Below is a small trained network, with its code and all its weights. Each question gives an input and a target symbol and asks what happens when units are switched off, that is, made to give their printed mean instead of their output.

import numpy as np


def w(rows, s, z=0):
    codes = np.array(rows[::2]) - 128.0
    scale = np.full(codes.shape[1], s)
    scale[-1] = z or s
    return codes * scale


def norm(h):
    return h / np.sqrt((h * h).mean(-1, keepdims=True) + 1e-5)


def f(y):
    return y / 2 * (1 + np.tanh(0.7978845608 * (y + 0.044715 * y**3)))


def softmax(a):
    e = np.exp(a - a.max(-1, keepdims=True))
    return e / e.sum(-1, keepdims=True)


def log_softmax(a):
    a = a - a.max(-1, keepdims=True)
    return a - np.log(np.exp(a).sum(-1, keepdims=True))


def net(x, mask):
    ids = ['ΔΣΨγλπ'.index(c) for c in x.split()]
    T = len(ids)
    res = E[ids] + P[:T]
    r = norm(res)
    for j in range(2):
        rows = slice(4 * j, 4 * j + 4)
        q, k, v = (r @ M[0][rows].T for M in (Q, K, V))
        z = softmax(np.where(np.tri(T) > 0, q @ k.T / 4**0.5, -1e9)) @ v
        o = O[0][rows]
        res = res + np.where(mask[j], z, o[:, -1]) @ o[:, :-1]
    y = f(norm(res) @ A[0][:, :-1].T + A[0][:, -1])
    res = res + np.where(mask[2:18], y, B[0][:, -1]) @ B[0][:, :-1]
    return log_softmax(norm(res)[-1] @ U[:, :-1].T + U[:, -1])


Q, K, V, O, A, B = {}, {}, {}, {}, {}, {}
E = w([
[95,56,174,94],'Δ',
[145,193,202,198],'Σ',
[84,63,204,98],'Ψ',
[66,9,151,136],'γ',
[240,78,112,135],'λ',
[197,187,158,122],'π',
],0.0015)
P = w([
[255,3,179,245],'0',
[162,101,202,188],'1',
[116,136,185,140],'2',
[106,157,149,121],'3',
[98,179,114,101],'4',
[100,197,99,99],'5',
[103,222,90,100],'6',
],0.0014)
Q[0] = w([
[206,139,33,197],'h1',
[65,161,210,27],'h1',
[141,67,72,229],'h1',
[159,93,51,215],'h1',
[214,211,52,150],'h2',
[37,1,194,42],'h2',
[62,39,204,52],'h2',
[236,190,38,156],'h2',
],0.004)
K[0] = w([
[214,111,239,161],'h1',
[2,103,45,104],'h1',
[228,184,153,84],'h1',
[215,172,214,119],'h1',
[76,39,167,219],'h2',
[130,243,94,79],'h2',
[113,228,91,47],'h2',
[89,30,178,219],'h2',
],0.0034)
V[0] = w([
[77,114,79,190],'h1',
[131,149,143,64],'h1',
[190,127,166,86],'h1',
[6,123,139,77],'h1',
[85,224,144,106],'h2',
[220,170,73,46],'h2',
[55,101,175,231],'h2',
[29,142,144,165],'h2',
],0.0026)
O[0] = w([
[44,6,87,216,103],'h1',
[203,119,179,144,107],'h1',
[169,243,138,32,160],'h1',
[183,58,89,217,141],'h1',
[172,64,229,191,52],'h2',
[94,75,210,70,6],'h2',
[158,205,58,209,235],'h2',
[217,158,99,176,137],'h2',
],0.0021)
A[0] = w([
[221,187,111,98,4],'n1',
[110,143,183,163,86],'n2',
[114,125,67,218,12],'n3',
[128,106,182,124,64],'n4',
[159,160,101,195,84],'n5',
[143,178,65,161,36],'n6',
[43,87,122,70,147],'n7',
[158,159,138,86,59],'n8',
[212,168,123,148,56],'n9',
[134,84,183,148,95],'n10',
[234,168,138,172,115],'n11',
[214,165,185,116,20],'n12',
[34,104,68,165,47],'n13',
[253,164,153,125,60],'n14',
[71,79,172,40,79],'n15',
[128,132,191,111,70],'n16',
],0.0037,0.0015)
B[0] = w([
[203,164,188,237,144],'n1',
[174,66,104,130,139],'n2',
[44,59,104,242,185],'n3',
[132,125,164,192,89],'n4',
[75,21,90,80,214],'n5',
[158,64,172,118,172],'n6',
[87,246,203,16,106],'n7',
[121,79,73,205,103],'n8',
[145,183,225,105,176],'n9',
[142,172,150,177,112],'n10',
[139,234,205,33,250],'n11',
[183,158,128,211,135],'n12',
[242,219,208,233,139],'n13',
[186,251,217,194,184],'n14',
[13,130,190,40,86],'n15',
[165,41,133,217,100],'n16',
],0.0019,0.0014)
U = w([
[242,237,238,184,230],'Δ',
[32,222,109,20,186],'Σ',
[52,26,33,243,246],'Ψ',
[139,120,89,83,5],'γ',
[203,58,33,1,43],'λ',
[13,96,221,27,121],'π',
],0.0036,0.003)

Each question gives the input, a string of symbols that net reads in full, and the target symbol t.
The units are the heads (4 rows each of Q, K, V and O) and the neurons (one row each of A and B). Each row of codes is followed by its name. A weight is (code - 128) times the scale printed after its matrix; where a second scale follows, it is the last column's (O, A, B and U).
mask holds one flag per unit, heads first, then neurons. A switched-off unit (its flag False) gives its mean, the last column of its rows in O or B, instead of its output. The means were averaged over made-up inputs and are rounded, as every weight is.
A unit's drop is (log p(t) with every unit on - log p(t) with that unit switched off) / (log p(t) with every unit on - log p(t) with every unit switched off).
The circuit of an input: a set's keep is (log p(t) with only the set's units on - log p(t) with every unit switched off) / (log p(t) with every unit on - log p(t) with every unit switched off). Starting from the 12 units with the biggest drops (on a tie, the unit counted first), units are removed one at a time, each time the one whose removal leaves the highest keep (on an exact tie, the one counted first), for as long as the keep stays at least 0.8.
units of the circuit, in order: the units of the circuit, biggest drop first
top k neurons: the k neurons with the biggest drops, biggest first
which heads matter: for each layer, one digit per head in row order, 1 if its drop is at least 0.15 and else 0, layers parted by /
drop when u is switched off: that unit's drop, to one decimal
input Σ π π Δ γ Ψ Ψ, target Ψ: which heads matter => 10
input γ λ Ψ γ Ψ Ψ γ, target Ψ: units of the circuit, in order => h1
input Ψ Ψ Ψ Ψ Ψ, target Δ: units of the circuit, in order => h2; h1
input Σ Ψ Ψ Σ Δ Δ γ, target Ψ: which heads matter => 00
input Ψ γ Ψ Ψ Ψ π Δ, target π: which heads matter => 01
input π λ γ Ψ Ψ Ψ Δ, target Δ: units of the circuit, in order => h1; h2
input Δ π γ Ψ Δ, target Ψ: which heads matter => 10
input Δ Ψ Ψ Σ Ψ Δ, target Δ: units of the circuit, in order => h2; h1
input λ Δ γ, target Σ: top 2 neurons => n7; n13
input Ψ λ λ, target Σ: top 2 neurons => n13; n15
input Ψ λ Ψ Ψ Ψ, target Δ: units of the circuit, in order => h1; h2
input λ Ψ γ, target Σ: drop when n15 is switched off => 0.0
input Σ Ψ Ψ γ Δ π Ψ, target π: drop when n15 is switched off => 0.2
input Ψ γ Δ, target Ψ: top neuron => n3
input Ψ Ψ Ψ π π γ, target π: drop when h2 is switched off => 1.3
